Each row has a name. Each question is about the rows just above it.

[ 95 114 127 106 113 138 157 124 115 110 160 114 110 113 109 163 157 132
 110  85 133 168 129 101 119 103]  J146
[149 141 133 135 148 159  50 118 106 123  32 133 140 127 142 167  46 134
 117 117  96 203 143  98 126 162]  J361
[ 95 124 127 106 113 138 157 124 124 119 160 114 110 119 109 163 157 119
 110  85 133 168 124 101 119  96]  J831
[149 141 133 135 148 159  50 118 106 123  32 133 140 127 142 167  46 134
 117 117 150  41 133 153 123 151]  J10
[ 78  93  99  91  98 139 148 154 142 138 157  95  98 146 111 127 151 129
 144 127 105 152 155 154 148 154]  J471
Whose row is [149 141 133 135 148 159  50 118 106 123  32 133 140 127 142 167  46 134
 117 117  96 203 143  98 126 162]?
J361
Whose row is [ 78  93  99  91  98 139 148 154 142 138 157  95  98 146 111 127 151 129
 144 127 105 152 155 154 148 154]?
J471
Whose row is [ 95 124 127 106 113 138 157 124 124 119 160 114 110 119 109 163 157 119
 110  85 133 168 124 101 119  96]?
J831

[161 108 119 101 175  98 176 153 135 140 123  71 146 103 110  81  83 138
 179 102 138  61 129 121 115 153 119 113 109 139  85 146 117 133  95 109
  84 100]  J199
[161 108 119 101 175  98 176 153 135 140 123  71 146 103 110 110  83 126
 179 102 138  61 151 121 115 153 123 113 109 139  85 146 117 133 123 109
  84 100]  J285
[120 129 195 148 107 123 131 179  93 156 195 100 178 125  71 128 139 180
 144 197  99  86 120  67 154 117  94  94 131 137  82  93 153 128 111 125
  83 126]  J701
[135 132 178 153 142 123 135 106  88 215 181 106 225 122  70 122 108 186
 205 203 101  27 111  27 146 106  95  80 107 132  28 106 107 113  98  86
  35  91]  J45
Whose row is [161 108 119 101 175  98 176 153 135 140 123  71 146 103 110 110  83 126
 179 102 138  61 151 121 115 153 123 113 109 139  85 146 117 133 123 109
  84 100]?
J285
[135 132 178 153 142 123 135 106  88 215 181 106 225 122  70 122 108 186
 205 203 101  27 111  27 146 106  95  80 107 132  28 106 107 113  98  86
  35  91] is in which row?
J45
[120 129 195 148 107 123 131 179  93 156 195 100 178 125  71 128 139 180
 144 197  99  86 120  67 154 117  94  94 131 137  82  93 153 128 111 125
  83 126] is in which row?
J701

[129 131 129 123 118 145 117 121 118 129] -> J805
[130 157 122  98 211 119 139  51 131 148] -> J799
[121 151 126 116 207 121 135 121 122 145] -> J295
[147 126 114 121 119 114 121 114 142 127] -> J103
The value that J295 holds more than once:
[121]
Which row holds [121 151 126 116 207 121 135 121 122 145]?
J295
Whose row is [129 131 129 123 118 145 117 121 118 129]?
J805

[144 129 117 120 115 105 116 112 145  93 125 113  94 135 127 161 108] = J584
[105 140 127 132 142 109 136 150  70 114 161 111 123 139 107 115 123] = J527
[129 149 123 126 143 114 130 126 103 111 131 115 100 153 124 125 116] = J759
[166 140 109  92 150 101 137 154 150 114 154 134  33 139 171 141 210] = J997
[140 144 120 122 126 109 118 110 124 115 160 136  92 144 129 178 100] = J991
[127 142 114 124 137 149 132 121 138 108 128 149 109 139 139 148 122] = J22
[136 158 157 109 137  91 174 145  76 190 115 174 105 143 156  81 139] = J303
[132 125 121 160  99  75 104 116  99  96 151  60 127 134  85 149  87] = J26
[116 130 130 143 107 116 143 127 108 105  81  69 145 130 111 100  96] = J327
[ 38  94 133 125  75  80  96  96 134  87 135  38 144 104  88 181  38] = J620
[ 76 116 151 113 101 107 148 129  72 103 100 102 175 112  93 115  39] = J519
The value that J303 holds more than once:
[174]
Whose row is [127 142 114 124 137 149 132 121 138 108 128 149 109 139 139 148 122]?
J22

[134  75 117 180 112 188] : J365
[147  52  81 201  76 189] : J716
[159 166 132 186 174 111] : J114
[134  95 109 122  91 146] : J426
[134 143 134 115 143 143] : J195
[149 154 160 156 167 103] : J691
[134  75 117 180 112 209] : J685
[149 154 160 192 197 142] : J418
[149 154 160 125 116 140] : J556
[140 133 108 140 118 139] : J570
[142  74 123 138  95 190] : J345
[158 132 160 182 180 150] : J467
Which value appears more than once in J570?
[140]
[140 133 108 140 118 139] is in which row?
J570

[107 178 178 178 144 142  92 139 167 118 179 178 168 195 168 158 162  74
  82 115] : J894
[107 203 127 116 144 142 167 139 158 118 179 178 168 195 203 158 137  92
  33 158] : J975
[ 89 199 111  63  96 147 126  69 183 112  93 149  89 146 145 109 120 165
 193 106] : J66
[ 89 199 111  63  96 147 126  69 183  74  93 149  74 146 145  74  53 118
  74  96] : J774
The value that J66 holds more than once:
[89]
Whose row is [107 203 127 116 144 142 167 139 158 118 179 178 168 195 203 158 137  92
  33 158]?
J975
[107 178 178 178 144 142  92 139 167 118 179 178 168 195 168 158 162  74
  82 115] is in which row?
J894
Whose row is [ 89 199 111  63  96 147 126  69 183  74  93 149  74 146 145  74  53 118
  74  96]?
J774
Where do [ 89 199 111  63  96 147 126  69 183 112  93 149  89 146 145 109 120 165
 193 106] appear?
J66

[131 148 141 122 134 126 111 130 177 123 169  84 122 170 133  69 120 147
  96 138 140 147 147  86 212 212 121 129 143 135 140 173 134 111 127 146
  98 112 131 164 134 161 213 120 118 115 124 119 164 108 212 116 162 102
 113  83 131 125 140 153]  J184
[132 149 112 122 134 111 111 130 177 108 169  84 135 153 127  93 120 147
 176 158 140 147 147  86  97 189 113 129 143 118 140 159 134 133 122 146
  98 112 131  97 134 161 214 120 118 124 124 119 164 108 112 116 152 102
 202 100 131 125 140 153]  J264
[132 149 194 122 118 126 111 157 136 162 169  79 122 171 146  93 120 147
 230 158 141 157 118 104  99 147 136 135 125 118 140 101 142 140 127  98
  98 140 131 147 125 161 194 120 118 121 149  68 164 128 144 116 162 102
 113 100 131  78 140 112]  J684
[132 149 194 122 118 126 111 130 136 162 169  79 122 171 146  93 120 147
 230 158 141 157 118 104  99 147 136 135 125 118 140 101 142 140 127  98
  98 140 131 147 125 161 194 120 118 121 149  68 164 128 144 116 162 102
 113 100 131  78 140 112]  J524
[132 149 194 122 118 126 111 130 136 162 169  79 122 171 146  93 120 147
 176 158 141 157 118 104  99 147 136 135 125 118 140 101 142 140 127  98
  98 140 131 147 125 161 194 120 118 121 149  68 164 128 144 116 162 102
 113 100 131  78 140 112]  J862
[132 149  94 122 134 126 111 130 177 123 169  84 122 153 146  93 120 119
 176 158 140 147 147  89  97 147 113 100 143 137 140  70 134 140 127 146
  98 112 131 190 134 131 218 120 118 121 124 119 139 108 112 116 162 102
 113 100 131 120 140  91]  J434
The row with [132 149 112 122 134 111 111 130 177 108 169  84 135 153 127  93 120 147
 176 158 140 147 147  86  97 189 113 129 143 118 140 159 134 133 122 146
  98 112 131  97 134 161 214 120 118 124 124 119 164 108 112 116 152 102
 202 100 131 125 140 153] is
J264
Which row holds [132 149 194 122 118 126 111 130 136 162 169  79 122 171 146  93 120 147
 176 158 141 157 118 104  99 147 136 135 125 118 140 101 142 140 127  98
  98 140 131 147 125 161 194 120 118 121 149  68 164 128 144 116 162 102
 113 100 131  78 140 112]?
J862
The row with [132 149  94 122 134 126 111 130 177 123 169  84 122 153 146  93 120 119
 176 158 140 147 147  89  97 147 113 100 143 137 140  70 134 140 127 146
  98 112 131 190 134 131 218 120 118 121 124 119 139 108 112 116 162 102
 113 100 131 120 140  91] is
J434

[ 85  78 162 176 176 156]  J492
[ 36  53 174 199  77 206]  J550
[169  72 169 173 169 116]  J992
[157 138  67 138 155  67]  J973
[158 158 105 135 124 163]  J298
Repeated in J298:
[158]
The value that J492 holds more than once:
[176]
Which value appears more than once in J992?
[169]
Whose row is [158 158 105 135 124 163]?
J298
Which row holds [169  72 169 173 169 116]?
J992

[ 96 160  61  56 112 208  80 112 189 189] = J887
[ 96 160  61  56 112 208  88 112 189 222] = J393
[104 123 127 198 166 204 135 204 113 106] = J75
[ 85 171 199  80 225 125 164 229 101  70] = J598
[ 86 145 126 126  90 133  96  84 121 155] = J926
[163  29 186 144  67  64 114 216 100 219] = J559
[140  72 133  74  87 134  72  72  42  48] = J171
[ 91 201 177 191 165  57 154 178 203  82] = J414
Which value appears more than once in J75?
[204]
Which value appears more than once in J171?
[72]
Which value appears more than once in J926?
[126]
Repeated in J393:
[112]

[133 133 133 116]  J787
[141 104  53 182]  J117
[ 89  89  89 152]  J364
[158 146 228  64]  J302
[125 107  86 153]  J954
[106 150 147  73]  J555
[106 108 108 108]  J85
[129 129 129 129]  J901
[178 139 162 118]  J288
[ 79 133 135 121]  J960
[142  87 126 132]  J413
Repeated in J787:
[133]
Repeated in J901:
[129]
Which row holds [125 107  86 153]?
J954
Repeated in J364:
[89]
Which value appears more than once in J85?
[108]
Where do [158 146 228  64] appear?
J302
Whose row is [133 133 133 116]?
J787

[129 118  82  42 130 119  95 161 159 147  94]  J79
[148 118 148  43 130 121  94 164 160 148  94]  J552
[130 118  79  43 130 121  94 164  79 150  94]  J311
[130 113  77  52 135 128  85 176 164 146  96]  J435
[129 121  84  39 129 119  99 157 158 149  92]  J989
[130 114  79  49 133 126  89 171 161 147  95]  J159
[129 122  84  37 149 114 102 150 153 149  94]  J427
The value that J427 holds more than once:
[149]
Whose row is [129 121  84  39 129 119  99 157 158 149  92]?
J989
The value that J989 holds more than once:
[129]

[106 114 204  74 150 111 118 112 172 156 163 101  81  66 146 111  88 112
 183 112 129]  J269
[107 128 193  81 156 106 109 111 165 167 167  95  69  69 143 113  84 119
 172  96 143]  J892
[111 137 182  89 166 144 159 152 122 156 127  57  42  83 135 122  91 118
 170  78 104]  J945
Repeated in J945:
[122]
Where do [107 128 193  81 156 106 109 111 165 167 167  95  69  69 143 113  84 119
 172  96 143] appear?
J892

[137 147  97 108  65] = J130
[137 147  97 137  79] = J591
[ 30  30  30  77 131] = J402
Which value appears more than once in J402?
[30]
Which value appears more than once in J591?
[137]
Whose row is [ 30  30  30  77 131]?
J402
Whose row is [137 147  97 108  65]?
J130

[126 154 181  52  94] : J54
[ 93 210 117  99  89] : J510
[ 60 133 201 133 108] : J260
[ 90 111 217 158 131] : J196
[126 221 157 158 118] : J99
[134 210 185 143 118] : J934
Which value appears more than once in J260?
[133]
Whose row is [ 93 210 117  99  89]?
J510
Whose row is [ 60 133 201 133 108]?
J260

[ 53 179 217 107]  J865
[138 120 123 125]  J674
[138 120 110 109]  J468
[211  82 211 211]  J529
[64 64 64 64]  J368
[ 93 151 168 168]  J592
[158 158 175 158]  J782
[ 63 170 189  91]  J416
[211  84 123 197]  J349
[175 175 175 175]  J220
Repeated in J368:
[64]
Repeated in J782:
[158]
Repeated in J220:
[175]
Repeated in J592:
[168]
Repeated in J529:
[211]
Whose row is [211  82 211 211]?
J529
Where do [158 158 175 158] appear?
J782

[177  57  89  91  91 183 163 172 161 100  92  91  91 153  93 128  91  78
 147 184 157  87  73 195 180  97 169 190 106 173] = J640
[131 195 165  58 160  69 122 147  64 148 151 133 152  68 163 145 153 195
  64  59  61 150 203  59 143 157 134  64 160 123] = J326
[ 74  79 106 172 103 102 117  79 185 104 155 102  98 196 103 106 105  95
 196 173 188 113  82 102  89 111  99 162 102 122] = J778
[177  57  89 195  91 183 163  79 195 100  92 169  91 153  93 128  91  78
 147 184 157  87  73 195 180  97 169 190 106 173] = J119
[128 127 146 184 136 119 129 129 110 199 184 132 172 101 142 136 200  88
 102 117 110 173  99 128 123 179 131 136 170 125] = J188
Repeated in J640:
[91]
Whose row is [ 74  79 106 172 103 102 117  79 185 104 155 102  98 196 103 106 105  95
 196 173 188 113  82 102  89 111  99 162 102 122]?
J778
Whose row is [177  57  89 195  91 183 163  79 195 100  92 169  91 153  93 128  91  78
 147 184 157  87  73 195 180  97 169 190 106 173]?
J119
Which row holds [128 127 146 184 136 119 129 129 110 199 184 132 172 101 142 136 200  88
 102 117 110 173  99 128 123 179 131 136 170 125]?
J188
Whose row is [177  57  89  91  91 183 163 172 161 100  92  91  91 153  93 128  91  78
 147 184 157  87  73 195 180  97 169 190 106 173]?
J640

[134  80 115 101  89 130] : J708
[ 93 152  93 121 175  93] : J803
[151 151 149 138 151 151] : J761
[ 99 145 111 149 147 182] : J143
[160 122 148 117 113  75] : J967
[162 147 165 126 153  89] : J579
[139  85 120  85  89 116] : J172
[ 95 149 113 150 166 210] : J235
[103 138 103 143 143 178] : J733
[171 119 153 119 102  62] : J263
[107 132 114 107 140 172] : J936
The value that J761 holds more than once:
[151]
Which value appears more than once in J936?
[107]
Whose row is [171 119 153 119 102  62]?
J263
Which value appears more than once in J172?
[85]
Which row holds [103 138 103 143 143 178]?
J733
The value that J803 holds more than once:
[93]

[217  41  80 151 151  50  38 152 184  67 111 134 217 127 156  60 115 161
  76 112  63 101 203 179  93 192 104 207 108 209 154 206] = J428
[ 57 139 200 134 155 144 216 137 133  39  55  57 203  44  47  68 217 126
  88  64 144 196  89 118  90  58 123  55 206 150 215 106] = J641
[206  76 201  59  64  44 115  48  79 186 191 204 120 184 215 218 160 211
 113 118  68 198  86  80  44 183 106 184 183 119  89 148] = J561
[191 176 131 166 159 212  66  47  51 100  61 145 102  89 203 144 181  49
 143 160 127 212 201 170 169 116 141  63 208  90 166 176] = J846
[218 107 118 175 210 100 218 127 136 218  46  97 100 206  93  94  58  46
 158  76 163  49  79 117  96  60 134  66 141 216 121 197] = J107
[115 149 195  61 124 164  41 150  56 172 161 140 186 153  87 191 119 156
 116 190 187 116 142  45 202 148  84 116 150 111 132 116] = J830
[168 189 183  49 116  68 149 156 147 179  51 147  94  56 147  54 104  74
 143 107 186 187 131 135  95 192 176  77  75  94 103 138] = J120
[130 169 146 216  41 179  56 200  82 196 211  38 194  48 155 173 200 128
  63 138  60 149 131 182 196 132 128 196 195  52 212 119] = J333
Whose row is [218 107 118 175 210 100 218 127 136 218  46  97 100 206  93  94  58  46
 158  76 163  49  79 117  96  60 134  66 141 216 121 197]?
J107
Whose row is [115 149 195  61 124 164  41 150  56 172 161 140 186 153  87 191 119 156
 116 190 187 116 142  45 202 148  84 116 150 111 132 116]?
J830
Whose row is [206  76 201  59  64  44 115  48  79 186 191 204 120 184 215 218 160 211
 113 118  68 198  86  80  44 183 106 184 183 119  89 148]?
J561

[193  67 126 121 173  82 189] = J452
[173 166 102 164 198  49 184] = J261
[173  65 125  83 125 129  54] = J589
[ 96  65 125 125 170 125  54] = J283
[ 58  84 208 179 179  75 208] = J573
[173  83 125  83 170 143  83] = J534
[ 58  84  75 179 179  75 208] = J582
Repeated in J283:
[125]
The value that J589 holds more than once:
[125]
Where do [173  83 125  83 170 143  83] appear?
J534
The row with [173 166 102 164 198  49 184] is
J261
The value that J534 holds more than once:
[83]

[168  84 169  95  34] : J274
[127  81 124  85 195] : J476
[169  79 158 169 176] : J459
[ 61 125 150 101 123] : J732
[131 131 153 131  98] : J161
[128  63 107 148 180] : J129
[ 62 127 189 110 130] : J629
Which value appears more than once in J161?
[131]
Which value appears more than once in J459?
[169]

[ 79  27 212 178  71 116] = J341
[ 67  67 178  67  44  67] = J880
[ 65  69 142 198 132 142] = J794
Which value appears more than once in J794?
[142]
Repeated in J880:
[67]
Whose row is [ 79  27 212 178  71 116]?
J341

[125 127 132 132 131 194 119 130 133 131 125 143 128 148 127  73 124  92
 136 118] : J491
[131 126 133 125 126  21 128 122 131 127 127 132 131 117 127 194 129 158
 117 131] : J825
[191 127 133 127  88 201 191 129  98 130 128  83 128  87 122 191 120  88
 191 167] : J202
[128 130 128 126  57 100  48 127  81 124 128  48 128  48 125 138 131 130
 114 202] : J166
[125 125 138 130 138 207 122 116 121 123 128 114 128 133 130  64 136  89
 136  97] : J145
Which row holds [128 130 128 126  57 100  48 127  81 124 128  48 128  48 125 138 131 130
 114 202]?
J166
Where do [191 127 133 127  88 201 191 129  98 130 128  83 128  87 122 191 120  88
 191 167] appear?
J202
The row with [131 126 133 125 126  21 128 122 131 127 127 132 131 117 127 194 129 158
 117 131] is
J825
Where do [125 125 138 130 138 207 122 116 121 123 128 114 128 133 130  64 136  89
 136  97] appear?
J145
Whose row is [125 127 132 132 131 194 119 130 133 131 125 143 128 148 127  73 124  92
 136 118]?
J491

[126 150 134 115 117 134 133 121 109 118 132 121 134 198] -> J938
[122 145 133 125 141 115 145 108 111 130 152 122 136  57] -> J809
[139 123 141 130 126 112 131 150 116 115 118 109 149 146] -> J842
[126 145 133 121 116 130 124 119  99 117 140 110 141 200] -> J504
[142 124 124 132 120 102 129 138 123 117 126 119 149 178] -> J420
[150 150 130 133 125 107 150 142 129 121 126 121 150 150] -> J593
[129 136 133 115 120 133 129 122 103 125 136 121 143 178] -> J513
[116 143 119 132 115 125 121 127  87 120 137 122 135 209] -> J940
[136 114 127 128 124  91 127 144 137 123 110 125 142 157] -> J50
[146 110 125 127 113 137 110 113  93 131 151 113 141 159] -> J929
[157 138 130 118 120 132 126 120 101 120 141 116 126 180] -> J469
[129 136 133 115 120 133 129 122 103 125 136 121 143 178] is in which row?
J513
Whose row is [126 150 134 115 117 134 133 121 109 118 132 121 134 198]?
J938
The value that J50 holds more than once:
[127]
Whose row is [126 145 133 121 116 130 124 119  99 117 140 110 141 200]?
J504
The value that J420 holds more than once:
[124]
Whose row is [157 138 130 118 120 132 126 120 101 120 141 116 126 180]?
J469
Whose row is [146 110 125 127 113 137 110 113  93 131 151 113 141 159]?
J929

[192 105 113 169 108 100 192 158 100 192 192 124] : J595
[133  98 126  34 126 126 126 133 126 150  53 107] : J317
[137 189 145  81  98 113  98 135 141 140 108 137] : J705
[169 124  98 215 127 101 128  96 178  98 155 123] : J779
The value that J779 holds more than once:
[98]
Whose row is [133  98 126  34 126 126 126 133 126 150  53 107]?
J317
Whose row is [137 189 145  81  98 113  98 135 141 140 108 137]?
J705
Which row holds [169 124  98 215 127 101 128  96 178  98 155 123]?
J779

[127 129  87 119 150 114 132 181 127] = J545
[125  78  84  72 137 132 222 114 161] = J63
[193 145 129 145 145  62 116 184 145] = J20
Which value appears more than once in J20?
[145]
Repeated in J545:
[127]

